[-10.5  -7.4   4.6  -2.2  -6.6  23.5  21.9 -19.2   3.6  14.9 -13.7  13.7
   2.5  -0.4 -13.5   7.5  -7.1 -11.2   0.8] : <86>
[  2.0 -12.9   0.2   2.9  -4.1   6.7  10.2  -4.6   2.0   4.1   3.3   5.3
   7.4   5.3   6.1   7.9  -4.5  -1.1  -5.3] : <86>
[  0.4  -4.4  -0.5   8.3  -1.9  -2.3  13.9  -0.6   2.4   3.4  -6.4   9.5
 -10.3  -3.2  -3.9   2.7   3.6 -13.3  -5.4] : <86>
[ -1.7   2.6   7.3   7.8   5.7 -11.9  -2.8  -1.3   5.2  -3.3 -15.4   3.3
  -3.1  -1.0  -7.3  -6.9   1.6   9.8  -4.5] : <98>
[  1.0   3.9  -2.4   2.0 -13.3  -3.4  19.8   0.8  15.7  13.5  -1.7   1.6
 -10.8   7.5  -7.0   8.2  -4.2 -14.6 -17.9] : <86>
[ -2.1 -18.8   6.8  12.9  -1.2  -2.7  -9.6   0.6   2.0  -4.7   9.8  13.9
   4.0   8.3  34.7   5.8  13.2   9.3 -10.1] : <91>
[  6.0   0.2   2.9  -2.7 -17.1  15.5  24.5 -15.2   6.7  12.0  -9.3  14.7
  -2.4  -1.5 -14.2   8.9  -3.0 -14.7  -6.5] : <88>
[  2.1  -5.4   6.3  -8.7 -24.5   7.6   9.4  -0.3  13.5   5.0   5.4  -2.4
  12.3   6.5  20.5   1.6  -1.2  15.8   0.0] : <91>
[ -5.7  -4.6  -2.3  13.1  -7.1 -11.8   0.2  12.4   8.3   7.5  -4.7  -0.3
 -13.4 -11.4   7.6   5.1   1.4  -4.8  -7.4] : <84>
[  5.9   4.1   1.9   5.3  -3.6  -5.8  -6.9 -13.2   9.6 -21.4  15.8  -0.6
 -11.0   4.7  27.9  -8.5   5.2  -3.3 -18.8] : <100>
[  0.7   3.1  -0.8  11.6 -16.3 -25.5  10.7  13.6  17.8  14.2   2.1 -10.8
 -11.9  -1.1  21.9   4.3   5.9  -5.7 -14.7] : <84>
[  0.1 -26.2  -0.1  19.7 -17.9 -19.1 -16.1  12.8  -5.0 -13.0   1.6   8.9
 -12.3   1.9  20.1   3.6  16.4  -9.5  -6.5] : <100>
[  0.0  -7.0   6.3  -0.4   4.8  19.4   6.0 -10.1   2.6  -5.8  -8.6   3.2
  13.1   3.4  -5.9  -3.5  -3.2  13.1  -4.8] : <86>
[  2.6   8.9   2.1  11.4   4.0 -15.6   0.2   6.1  15.4  -6.2 -16.0 -13.3
  15.9  -8.3 -11.3  -2.4  -1.4  -0.9 -14.7] : <83>
[  4.1 -18.1  64.3  -8.5 -11.6   2.0   6.6   1.3  15.9  -2.3  -7.7   0.2
  -9.7   6.9   6.7  14.5   0.9  -9.1 -13.4] : <97>
[ 2.0 -8.4  4.8 -1.1 -4.2  9.5 11.5 -6.3 13.3 10.4 -7.3  9.8  9.1  0.0
  2.5 -1.2 -2.0  8.5  0.3] : <88>
[  3.0  -1.8   4.3   4.9   3.6 -16.2   4.6   9.7   7.8  -8.8  -6.7  -5.2
  -7.4 -20.6  -2.8 -10.2   6.5  -3.4 -58.0] : <98>
[  3.3  -2.8   1.7   9.4 -10.4 -16.3  -1.3   9.7  18.8   0.4   9.7  -7.2
 -15.2   5.8  31.8   8.2   8.7   5.1 -15.9] : <84>
[  3.8 -12.3   4.6  14.8  11.8 -23.3 -17.3  17.1   0.6 -10.2  -1.3 -11.3
  19.3   2.7  26.5   6.1  13.6  20.4 -14.1] : <100>
[ -1.4 -10.9  11.5  -0.7  14.3   9.3  -9.8   1.8  -1.0  -7.1  -5.0   7.9
  15.4   5.9  -3.3  -5.5  -7.4  12.2  -4.7] : <83>
[  2.6  11.9  -6.7   4.7  -9.1 -14.0   7.7   8.6  28.7   1.8  -8.7  -6.9
 -19.9  -4.5 -10.4   4.8   2.2 -13.4 -14.2] : <97>
[  6.6 -15.1   0.0  12.1  -1.2 -15.1  -4.6   7.1   0.9  -7.4  -7.5  -6.0
   5.4  -7.2  10.3  -8.5   8.9  11.3 -11.2] : <88>
[  5.4  -4.2   1.6   6.2  -8.7   3.1   7.8  -1.6   5.7  12.5 -24.3   3.3
   1.1 -15.9 -31.3  -7.7   1.5   3.9  -6.5] : <86>
[  6.3   0.4   5.6  -2.7   4.0   8.7   2.8  -7.3  20.4  -4.8 -11.1  -2.1
  12.9  -0.7   8.1 -20.7  -2.8  18.8 -19.9] : <97>
[ -1.7 -12.8   1.7   5.8 -13.8  11.3   9.5  -4.4   5.0   2.5  -1.4  13.2
   1.4  14.4  14.3   5.6  -1.0   0.3 -11.4] : <86>
[  4.9  -3.8   9.8  -5.5   6.0  19.9   9.6 -10.8   0.2   8.4 -16.1   0.6
  34.5  -7.8 -12.7 -23.6   6.3  33.4   5.2] : <88>
[  3.8   6.3   9.0   7.2   5.8 -30.3  -4.6  -2.1  17.6  -1.1 -20.0  -9.9
   1.5  -6.1 -14.1  -8.1   7.3   6.2 -14.7] : <98>
[  7.4   5.2   9.0  -0.1  -2.9  -0.3   4.9  -1.5  13.4  -6.8 -15.0  -1.5
   3.9  -0.9  -8.2   3.9   1.2   4.7 -14.5] : <98>
[  2.1 -16.2   8.6  11.3  -2.4 -11.3  -6.1   2.1  -3.1   9.1 -12.7  11.0
 -10.1  -9.8  -1.4  -3.3   9.1  -8.2   0.7] : <86>
[  7.1   2.3  -9.0  14.1  -1.9 -29.9 -11.4  19.7   5.3   1.1  -0.8  -8.6
 -19.5  17.6  10.6  10.5   6.9 -14.8 -12.4] : <84>
[  1.3  -6.7   2.6   3.1  -7.3 -10.9   3.0  12.3   9.1  -3.5   2.1  -1.6
   6.5   8.2  17.6   8.1  -0.7   7.4  -3.4] : <83>
[  1.4  -5.9  -4.5  14.0  -3.4 -16.3 -11.2  11.3  15.5  -7.4   3.8  -1.3
 -10.8   3.8  28.7   6.4   1.5   2.9 -13.1] : <84>
[  4.2   4.6  10.0  -7.0   1.6  -8.0   0.3   8.3  18.2   5.1 -12.3 -10.7
   3.2  10.6   4.6  -4.0   3.4  18.4  -7.7] : <84>
[  4.8   0.7  12.6  -6.5   6.8   0.0  -5.3   1.5  17.6   6.2 -16.3  -2.7
  15.2   1.0   3.3 -15.0   9.6  26.5 -19.0] : <98>
[ -1.8   0.7 -13.0 -13.0 -15.0  16.0  23.1 -14.7  13.7 -12.3   2.7   6.9
  -4.1  16.1   7.5  16.4 -15.0 -13.1  -8.6] : <88>
[  1.8  -8.6   4.0   9.5   4.4 -17.0  -4.5 -11.9   1.4   4.7 -18.3  20.0
   2.5  -4.5   0.3  -3.4  10.7   5.5  -8.2] : <84>
[  0.9  -6.4   4.7   2.5  -1.5  -9.5  -9.8  12.6  14.2  -4.6  10.3 -14.0
  -1.9   6.2  37.5  11.6  -3.0  12.0 -34.9] : <88>
[  1.8   9.5  -2.7   3.0  -5.5  -4.9  19.3   1.7  11.3   6.0 -11.4  -1.5
 -20.7  -8.7 -16.9   6.7   4.2 -12.3 -17.6] : <86>
[  0.6 -25.5  10.0   1.1   5.9  20.4  -7.2 -10.3  -9.7  -4.9 -14.5  15.4
  20.8   3.3  -8.4 -13.4   2.9  19.8  -1.0] : <88>
[  5.3 -36.5   9.6   5.7 -13.9   0.1 -13.7   4.4  -7.1   1.2   5.5  11.4
  10.8   1.0  26.6  -1.9 -24.3  14.5   4.5] : <91>
[  1.3 -21.2  -5.0   4.6 -11.5  -4.0   0.6   9.6  12.6   6.7  10.0  -5.9
   7.1   3.3  29.3   6.0   1.7  20.5   0.6] : <84>
[ -3.5 -55.0  10.1  21.2 -13.3  -2.9 -12.6   4.1 -13.1   0.6   1.4  21.2
  10.7   3.3  53.6   3.9  20.6  15.0  -2.1] : <91>
[  2.4  -2.9   6.7   8.1  -2.1   1.9  -0.2  -2.4   7.0   3.2 -18.2   2.7
   4.9  -6.4  -5.1  -2.4   6.7   5.5 -10.1] : <98>
[  3.6 -29.1  -3.0  12.8 -19.0 -20.2  -7.0  19.8   5.0   3.6  10.5  -3.9
  -5.5   0.0  45.3  19.7   5.5   5.1 -12.3] : <84>
[ -3.4 -11.4   2.9   7.2   6.9 -21.8 -17.0   8.2  -8.8  -7.5 -10.4   2.7
  -4.0  -4.4   3.0  -9.4  11.7   6.6  -7.1] : <100>

[-24.5   2.6  -6.0  18.5  -1.9  -1.6  38.1  21.8   5.4 -13.4  13.8   4.7
 -17.8  -3.6  13.2  -9.3   3.2  -0.3   1.0] : Z791
[ -0.3  -2.5   3.9 -22.4   1.5   0.9  -6.4 -11.6   2.0  -6.4  -0.7  13.6
 -13.9  -1.8  -3.9   0.1  -2.4  12.5  10.9] : Z301
[ -8.3   1.9   2.5  28.3  -7.6  -0.3  10.2  11.2   0.1   1.5   5.5 -17.7
   3.5   0.6  16.0   1.9   3.8  -5.9  -2.2] : Z868
[ -1.9   8.7  -8.6  23.7  12.5  -5.1  18.4  16.6   3.6   8.1   5.0  -6.2
   8.1  -5.2  -4.5 -12.4   2.0 -11.4  -6.2] : Z276
[-15.7  -3.5  -1.7  27.6  -8.5  -2.8  17.0  11.9  -1.6  -5.7  12.1 -19.6
   1.8  -3.4  25.7   2.5   8.9  -1.0  -1.7] : Z868
[-16.3  -8.0  -1.1  -3.4  -6.7   1.4  18.2   6.6   3.8 -12.5   9.1   6.0
 -20.2  12.8  30.9  -0.4   0.0  10.9   4.9] : Z342
[-29.0  -5.9  -2.9  11.5  -5.6   0.1  25.3  14.5   3.8 -13.4   5.2  -1.0
 -16.7  -2.2  28.0  -3.6   4.1   4.7   6.1] : Z301
[-20.9   4.1   0.7  -0.8  -2.5  -2.0  22.3   9.0   3.7  -8.4   2.1  -0.1
 -10.0  -0.3  13.1  -7.5   1.7   4.1   3.5] : Z791
[-0.2 -2.6  1.3  8.9 -3.9 -0.5  0.0  0.4 -2.3  5.1  2.0 -7.1  8.3 -2.9
  5.9  6.0  1.4 -1.2  0.2] : Z276
[-0.7 -5.9 -2.2  2.2  0.3 -4.8  5.9  7.7  0.3  2.5 -1.8 -4.2  0.9  1.2
 -0.7 -0.1  2.7 -1.1 -1.9] : Z276
[-12.8 -10.8  11.0  13.6 -16.7  -5.8  -3.6   4.6   4.0 -15.3   1.0 -19.7
  -5.1   5.4  37.7  15.0   5.9  11.4   4.4] : Z868
[-37.5  -5.7  -1.2   5.4  -9.9  -4.2  32.2  20.9  14.1  -8.1   0.4  -2.1
 -23.2  -5.8  35.9  -6.5   2.8   8.4   0.7] : Z301
[-17.5   2.1  -4.8  40.7  -9.1  -1.7  11.2  20.4   2.0  -9.8   8.4 -13.5
  -3.8  -5.4  19.6  -7.0   6.9  -4.4  -4.0] : Z276
[-14.2 -10.9   1.2  17.5 -12.1  -2.4   6.7   9.4  -2.1  -2.7   9.7 -11.4
  -3.9   1.3  21.9   6.0   1.8   5.7  -3.0] : Z868
